Below are the code and all the weights of a small trained network. Each question names an input and a class and asks about switching units off, where a switched-off unit gives its printed mean instead of its output.

import numpy as np


def w(rows, s, z=0):
    codes = np.array(rows[::2]) - 128.0
    scale = np.full(codes.shape[1], s)
    scale[-1] = z or s
    return codes * scale


def f(y):
    return y / 2 * (1 + np.tanh(0.7978845608 * (y + 0.044715 * y**3)))


def log_softmax(a):
    a = a - a.max(-1, keepdims=True)
    return a - np.log(np.exp(a).sum(-1, keepdims=True))


def net(x, mask):
    res = np.array(x, float).reshape(1, 4) / 4 @ E
    y = f(res @ A[0][:, :-1].T + A[0][:, -1])
    res = res + np.where(mask, y, B[0][:, -1]) @ B[0][:, :-1]
    return log_softmax(res[-1] @ U[:, :-1].T + U[:, -1])


A, B = {}, {}
E = w([
[169,177,5,150],'x0',
[141,64,79,190],'x1',
[217,122,108,38],'x2',
[9,96,89,86],'x3',
],0.011)
A[0] = w([
[107,162,172,126,130],'n1',
[69,144,157,122,63],'n2',
[146,74,154,23,51],'n3',
[78,164,121,146,91],'n4',
[159,130,171,85,155],'n5',
[160,120,134,17,81],'n6',
[101,63,114,161,120],'n7',
[202,117,168,85,64],'n8',
[148,110,65,124,167],'n9',
[168,184,68,136,97],'n10',
[122,164,188,118,117],'n11',
[137,101,216,110,100],'n12',
[31,167,160,107,120],'n13',
[13,26,76,123,109],'n14',
[134,138,94,157,137],'n15',
[78,200,119,102,53],'n16',
[7,167,175,104,112],'n17',
[154,91,210,109,114],'n18',
[169,151,99,16,147],'n19',
[170,162,77,186,87],'n20',
[133,111,155,178,103],'n21',
[73,76,95,124,134],'n22',
[162,132,115,8,132],'n23',
[94,126,80,126,2],'n24',
[29,87,148,68,100],'n25',
[189,178,153,123,82],'n26',
[158,171,28,167,198],'n27',
[127,179,53,134,62],'n28',
[45,71,96,128,96],'n29',
],0.016,0.0063)
B[0] = w([
[119,52,149,79,164],'n1',
[93,66,109,84,169],'n2',
[95,185,115,152,187],'n3',
[101,173,132,47,157],'n4',
[183,134,90,118,180],'n5',
[126,246,206,126,190],'n6',
[102,72,210,171,176],'n7',
[201,153,119,137,185],'n8',
[158,142,70,203,178],'n9',
[202,196,81,124,181],'n10',
[122,46,110,129,172],'n11',
[230,80,105,148,197],'n12',
[99,10,79,14,209],'n13',
[33,152,166,252,250],'n14',
[163,150,114,153,156],'n15',
[84,68,160,66,152],'n16',
[98,45,64,60,234],'n17',
[242,135,137,137,196],'n18',
[110,250,160,131,205],'n19',
[96,175,53,203,184],'n20',
[176,56,155,90,156],'n21',
[96,159,147,197,189],'n22',
[134,247,153,134,204],'n23',
[147,179,103,167,144],'n24',
[86,44,10,158,225],'n25',
[120,138,160,184,173],'n26',
[237,171,1,178,223],'n27',
[227,194,159,152,170],'n28',
[75,189,173,226,206],'n29',
],0.0091,0.017)
U = w([
[48,125,116,5,102],'0',
[248,30,84,52,26],'1',
[184,95,241,162,14],'2',
[134,110,191,149,75],'3',
[169,84,66,183,255],'4',
[52,16,110,144,75],'5',
[177,227,111,177,166],'6',
],0.012,0.0029)

Each question gives the input, the list of numbers given to net, and the class t.
The units are the neurons (one row each of A and B). Each row of codes is followed by its name. A weight is (code - 128) times the scale printed after its matrix; where a second scale follows, it is the last column's (A, B and U).
mask holds one flag per neuron, in row order. A switched-off neuron (its flag False) gives its mean, the last column of its row in B, instead of its output. The means were averaged over made-up inputs and are rounded, as every weight is.
A unit's drop is (log p(t) with every unit on - log p(t) with that unit switched off) / (log p(t) with every unit on - log p(t) with every unit switched off).
The circuit of an input: a set's keep is (log p(t) with only the set's units on - log p(t) with every unit switched off) / (log p(t) with every unit on - log p(t) with every unit switched off). Starting from the 12 units with the biggest drops (on a tie, the unit counted first), units are removed one at a time, each time the one whose removal leaves the highest keep (on an exact tie, the one counted first), for as long as the keep stays at least 0.8.
circuit, biggest first: the units of the circuit, biggest drop first
top k neurons: the k neurons with the biggest drops, biggest first
drop of u: that unit's drop, to one decimal
input [7,-7,-1,8], class 0: top 2 neurons	[n13; n16]
input [-7,8,6,-4], class 1: circuit, biggest first	[n14]
input [-4,-2,2,-6], class 2: circuit, biggest first	[n27; n20]
input [3,3,1,7], class 6: top 2 neurons	[n29; n17]
input [-7,5,5,1], class 6: top 3 neurons	[n3; n13; n17]
input [-5,-6,-8,-1], class 1: circuit, biggest first	[n14; n13]
input [0,0,-6,-7], class 4: top 3 neurons	[n19; n23; n6]
input [6,-5,-6,2], class 4: top 3 neurons	[n27; n19; n28]
input [-8,4,6,-8], class 2: top 2 neurons	[n27; n17]
input [5,-7,-6,-3], class 4: top 4 neurons	[n19; n23; n6; n29]
input [-6,0,-2,-7], class 1: drop of n14	0.1
input [-2,-8,1,-1], class 0: drop of n6	0.2
input [-4,6,5,-8], class 1: drop of n19	0.3
input [-5,-4,2,8], class 5: circuit, biggest first	[n25]
